x = 39.0	43.7	31.2	-65.1	-28.8
x[0] = 39.0
x[1] = 43.7
x[2] = 31.2

a =
[[781 342 441 835 659 189 749 307 178]
 [464 666 222 338 257 538 254 837 789]
 [161 583 118 146 628 288 451 542 456]
 [113 307 883 662 888 919 691 913 764]
 [580 462 412 644 688 747 719 209 168]
 [269 724 166 179 941 305 213 583 678]
 [741 845 832 419 942 192 711 935 603]]
a[-7, 0]: 781
a[0]: [781, 342, 441, 835, 659, 189, 749, 307, 178]
a[-1, -5]: 942
a[:, -7]: [441, 222, 118, 883, 412, 166, 832]
a[4, 8]: 168
a[-6, 4]: 257
a[-3, 2]: 412
a[-2, -1]: 678
a[-7, -3]: 749
a[-5, -8]: 583
a[5, -7]: 166
a[:, -6]: [835, 338, 146, 662, 644, 179, 419]
a[-3, 0]: 580
a[5, 4]: 941
a[-2]: [269, 724, 166, 179, 941, 305, 213, 583, 678]
a[-4, 4]: 888
a[-6, -9]: 464
a[-1, -9]: 741
a[-5, -4]: 288

m =
[[  1.7 -11.9  -7.8 -20.9 -12.6]
 [-17.7  73.9  47.1 -16.4  46.2]
 [ 21.5  -3.8 -34.6  10.2  22.9]
 [ -9.5  15.4 -28.6 -15.8  10.4]
 [  2.5  45.5  -0.5 -15.8   6.6]
 [ -1.1  20.5 -16.1 -13.3   3.1]]
m[0, 0] => 1.7
m[0, 4] => -12.6
m[5, 1] => 20.5
m[3] => [-9.5, 15.4, -28.6, -15.8, 10.4]
m[3, 2] => -28.6
m[:, 0] => [1.7, -17.7, 21.5, -9.5, 2.5, -1.1]
m[0] => [1.7, -11.9, -7.8, -20.9, -12.6]
m[:, 3] => [-20.9, -16.4, 10.2, -15.8, -15.8, -13.3]
m[4, 3] => -15.8
m[2, 0] => 21.5
m[1] => [-17.7, 73.9, 47.1, -16.4, 46.2]
m[3, 3] => -15.8
m[5, 4] => 3.1
m[4, 1] => 45.5
m[0, 1] => -11.9
m[1, 1] => 73.9
m[5] => [-1.1, 20.5, -16.1, -13.3, 3.1]

X =
  6.4   -3.6   -5.1  -30.1
  3.6   -1.5   -3.6  -37.5
  5.1   -1.4   -2.9  -55.2
  4.6   -2.7   -5.1   11.3
  3.1   -3.7   -4.4   14.2
  6.4   -3.1   -5.0  -33.0
  5.1   -3.5   -5.6    4.9
  4.4   -2.7   -3.3  -47.6
  2.4   -2.7   -4.2   -3.7
  3.2   -3.1   -5.4   57.6
  5.6   -2.4   -3.8  -63.6
X[0][0] => 6.4
X[5][2] => -5.0
X[7] => [4.4, -2.7, -3.3, -47.6]
X[4][2] => -4.4
X[3][1] => -2.7
X[5][3] => -33.0
X[10][3] => -63.6
X[7][2] => -3.3
X[:, 3] => [-30.1, -37.5, -55.2, 11.3, 14.2, -33.0, 4.9, -47.6, -3.7, 57.6, -63.6]
X[1] => [3.6, -1.5, -3.6, -37.5]
X[8] => [2.4, -2.7, -4.2, -3.7]
X[10][1] => -2.4
X[:, 0] => [6.4, 3.6, 5.1, 4.6, 3.1, 6.4, 5.1, 4.4, 2.4, 3.2, 5.6]
X[8][2] => -4.2
X[7][3] => -47.6
X[1][2] => -3.6
X[1][1] => -1.5
X[:, 1] => [-3.6, -1.5, -1.4, -2.7, -3.7, -3.1, -3.5, -2.7, -2.7, -3.1, -2.4]
X[2][2] => -2.9
X[1][0] => 3.6
X[7][1] => -2.7
X[6][3] => 4.9
X[8][0] => 2.4
X[:, 2] => [-5.1, -3.6, -2.9, -5.1, -4.4, -5.0, -5.6, -3.3, -4.2, -5.4, -3.8]
X[3] => [4.6, -2.7, -5.1, 11.3]
X[2][3] => -55.2
X[1][3] => -37.5
X[0][2] => -5.1

grid =
array([[ -9, -13,  11, -11,   7,   9, -38,  22],
       [ -7,   3,  34, -20,  21,   5,   8,  22],
       [ 24,  11,  -9,   7,   1,  -8,  42,  -2],
       [-13, -21,  11,   5, -21,  18, -20, -22],
       [ -2,  13,  31, -14,  24,   0,  25,  14],
       [-24,  22,  11,   7,  25,  -8, -25,  -6],
       [-30,  29,  -3, -22,  10,  -9,   8,   7],
       [ 17,  20,  -9,  -5,  15, -13,  34,  18],
       [-32,  28,  13,  -1,  18,  -7,  -5, -13],
       [ 21, -23,  26,  21,   8,  12, -17,  -2],
       [  0, -16,   2,  23,  -7,   8, -35, -17],
       [  3, -26,   7,  14, -24,  18, -11, -23],
       [ 28,  -7, -15,  18, -17,   1,  27, -14],
       [ 12, -14, -21,   6,  -3,   0, -35,  19]])
grid[0][0]	-9
grid[5][4]	25
grid[0][2]	11
grid[1]	[-7, 3, 34, -20, 21, 5, 8, 22]
grid[12][3]	18
grid[12][6]	27
grid[2][7]	-2
grid[4][2]	31
grid[:, 0]	[-9, -7, 24, -13, -2, -24, -30, 17, -32, 21, 0, 3, 28, 12]
grid[7][5]	-13
grid[6][0]	-30
grid[4][6]	25
grid[:, 1]	[-13, 3, 11, -21, 13, 22, 29, 20, 28, -23, -16, -26, -7, -14]
grid[:, 5]	[9, 5, -8, 18, 0, -8, -9, -13, -7, 12, 8, 18, 1, 0]
grid[2][0]	24
grid[1][6]	8
grid[7][7]	18
grid[4][7]	14
grid[:, 2]	[11, 34, -9, 11, 31, 11, -3, -9, 13, 26, 2, 7, -15, -21]
grid[0][3]	-11
grid[3][7]	-22
grid[6][7]	7
grid[12][5]	1
grid[9]	[21, -23, 26, 21, 8, 12, -17, -2]
grid[8][1]	28
grid[8]	[-32, 28, 13, -1, 18, -7, -5, -13]
grid[11][2]	7
grid[10][0]	0
grid[12][1]	-7
grid[11][7]	-23
grid[7][0]	17
grid[9][4]	8

data =
[ 21.1  33.7 -36.2  11.4  -8.7   5.0 -14.2 -13.7  14.4  51.8  31.0  60.6
  14.8]
data[0]: 21.1
data[11]: 60.6
data[7]: -13.7
data[2]: -36.2
data[3]: 11.4
data[5]: 5.0
data[12]: 14.8
data[8]: 14.4
